Below is a small trained network, with its code and all its weights. Each question gives an input and a class and asks what happens when units are switched off, that is, made to give their printed mean instead of their output.

import numpy as np


def w(rows, s, z=0):
    codes = np.array(rows[::2]) - 128.0
    scale = np.full(codes.shape[1], s)
    scale[-1] = z or s
    return codes * scale


def f(y):
    return y / 2 * (1 + np.tanh(0.7978845608 * (y + 0.044715 * y**3)))


def log_softmax(a):
    a = a - a.max(-1, keepdims=True)
    return a - np.log(np.exp(a).sum(-1, keepdims=True))


def net(x, mask):
    res = np.array(x, float).reshape(1, 8) / 4 @ E
    y = f(res @ A[0][:, :-1].T + A[0][:, -1])
    res = res + np.where(mask, y, B[0][:, -1]) @ B[0][:, :-1]
    return log_softmax(res[-1] @ U[:, :-1].T + U[:, -1])


A, B = {}, {}
E = w([
[104,97,213,80,100,127,141,145,88,118,166,132],'x0',
[135,112,71,107,223,71,175,108,4,104,250,156],'x1',
[151,216,150,86,116,95,212,235,167,72,136,254],'x2',
[130,116,105,112,116,144,144,133,147,163,152,137],'x3',
[122,124,138,145,141,137,121,127,131,113,126,130],'x4',
[171,155,137,110,141,86,139,210,104,175,92,62],'x5',
[160,149,151,137,137,177,166,179,117,199,132,116],'x6',
[185,115,170,112,114,124,156,156,53,129,72,140],'x7',
],0.0095)
A[0] = w([
[105,150,163,103,42,165,82,137,195,142,53,119,6],'N1',
[147,138,88,110,254,113,119,138,38,124,213,166,37],'N2',
[119,126,83,78,245,108,195,102,65,135,169,149,37],'N3',
[159,150,125,93,101,189,116,127,127,131,112,121,44],'N4',
[131,152,126,128,99,59,170,172,168,123,151,171,115],'N5',
[166,143,149,157,82,146,190,153,106,104,133,145,180],'N6',
[101,75,128,157,119,158,83,82,75,189,133,44,153],'N7',
[146,253,131,107,122,120,174,206,167,41,171,203,196],'N8',
[171,24,110,137,122,152,69,80,96,146,128,25,107],'N9',
],0.0082,0.0013)
B[0] = w([
[88,81,215,253,60,66,42,143,163,133,67,109,218],'N1',
[131,29,150,162,125,119,130,108,192,225,58,82,238],'N2',
[77,59,114,206,85,95,74,169,169,175,111,187,222],'N3',
[95,124,167,158,115,89,132,130,161,126,162,69,142],'N4',
[194,151,169,90,139,139,141,116,77,121,117,180,183],'N5',
[131,79,165,93,154,71,97,110,101,72,197,135,167],'N6',
[254,165,107,84,140,161,196,151,91,62,178,142,225],'N7',
[146,237,109,136,205,156,161,159,59,63,196,90,253],'N8',
[136,171,115,70,121,188,164,150,101,120,193,157,231],'N9',
],0.009,0.014)
U = w([
[196,134,69,83,133,214,129,138,87,20,190,149,246],'0',
[50,3,160,214,60,89,31,135,140,209,72,120,10],'1',
],0.0075,0.0013)

Each question gives the input, the list of numbers given to net, and the class t.
The units are the neurons (one row each of A and B). Each row of codes is followed by its name. A weight is (code - 128) times the scale printed after its matrix; where a second scale follows, it is the last column's (A, B and U).
mask holds one flag per neuron, in row order. A switched-off neuron (its flag False) gives its mean, the last column of its row in B, instead of its output. The means were averaged over made-up inputs and are rounded, as every weight is.
A unit's drop is (log p(t) with every unit on - log p(t) with that unit switched off) / (log p(t) with every unit on - log p(t) with every unit switched off).
The circuit of an input: a set's keep is (log p(t) with only the set's units on - log p(t) with every unit switched off) / (log p(t) with every unit on - log p(t) with every unit switched off). Starting from all 9 units, units are removed one at a time, each time the one whose removal leaves the highest keep (on an exact tie, the one counted first), for as long as the keep stays at least 0.8.
circuit, biggest first: the units of the circuit, biggest drop first
top k neurons: the k neurons with the biggest drops, biggest first
drop when u is switched off: that unit's drop, to one decimal
input [-3,2,1,-7,-1,2,5,4], class 1: circuit, biggest first => [N7]
input [2,7,-6,6,-2,-7,-8,-3], class 1: top 3 neurons => [N2; N3; N8]
input [4,-7,-7,3,4,7,5,-7], class 0: top 3 neurons => [N7; N9; N2]
input [-8,-4,-4,1,-2,-8,6,-4], class 0: top 3 neurons => [N2; N7; N3]
input [-4,2,1,1,2,1,-2,5], class 1: top 3 neurons => [N7; N9; N8]
input [7,7,6,2,1,-7,-1,5], class 1: top 4 neurons => [N2; N3; N7; N9]
input [4,-1,-2,-6,-4,5,-8,0], class 0: top 2 neurons => [N2; N3]
input [6,5,-4,1,-2,-1,-4,4], class 1: top 2 neurons => [N8; N2]
input [-6,8,5,-6,-6,-7,-7,-4], class 1: top 2 neurons => [N2; N3]
input [-6,-5,-7,1,0,-4,8,-6], class 0: drop when N7 is switched off => 0.9
input [-3,-3,1,1,-6,0,-2,6], class 1: drop when N8 is switched off => 0.1
input [8,-4,-5,-1,7,-5,-6,-2], class 0: drop when N2 is switched off => 0.1
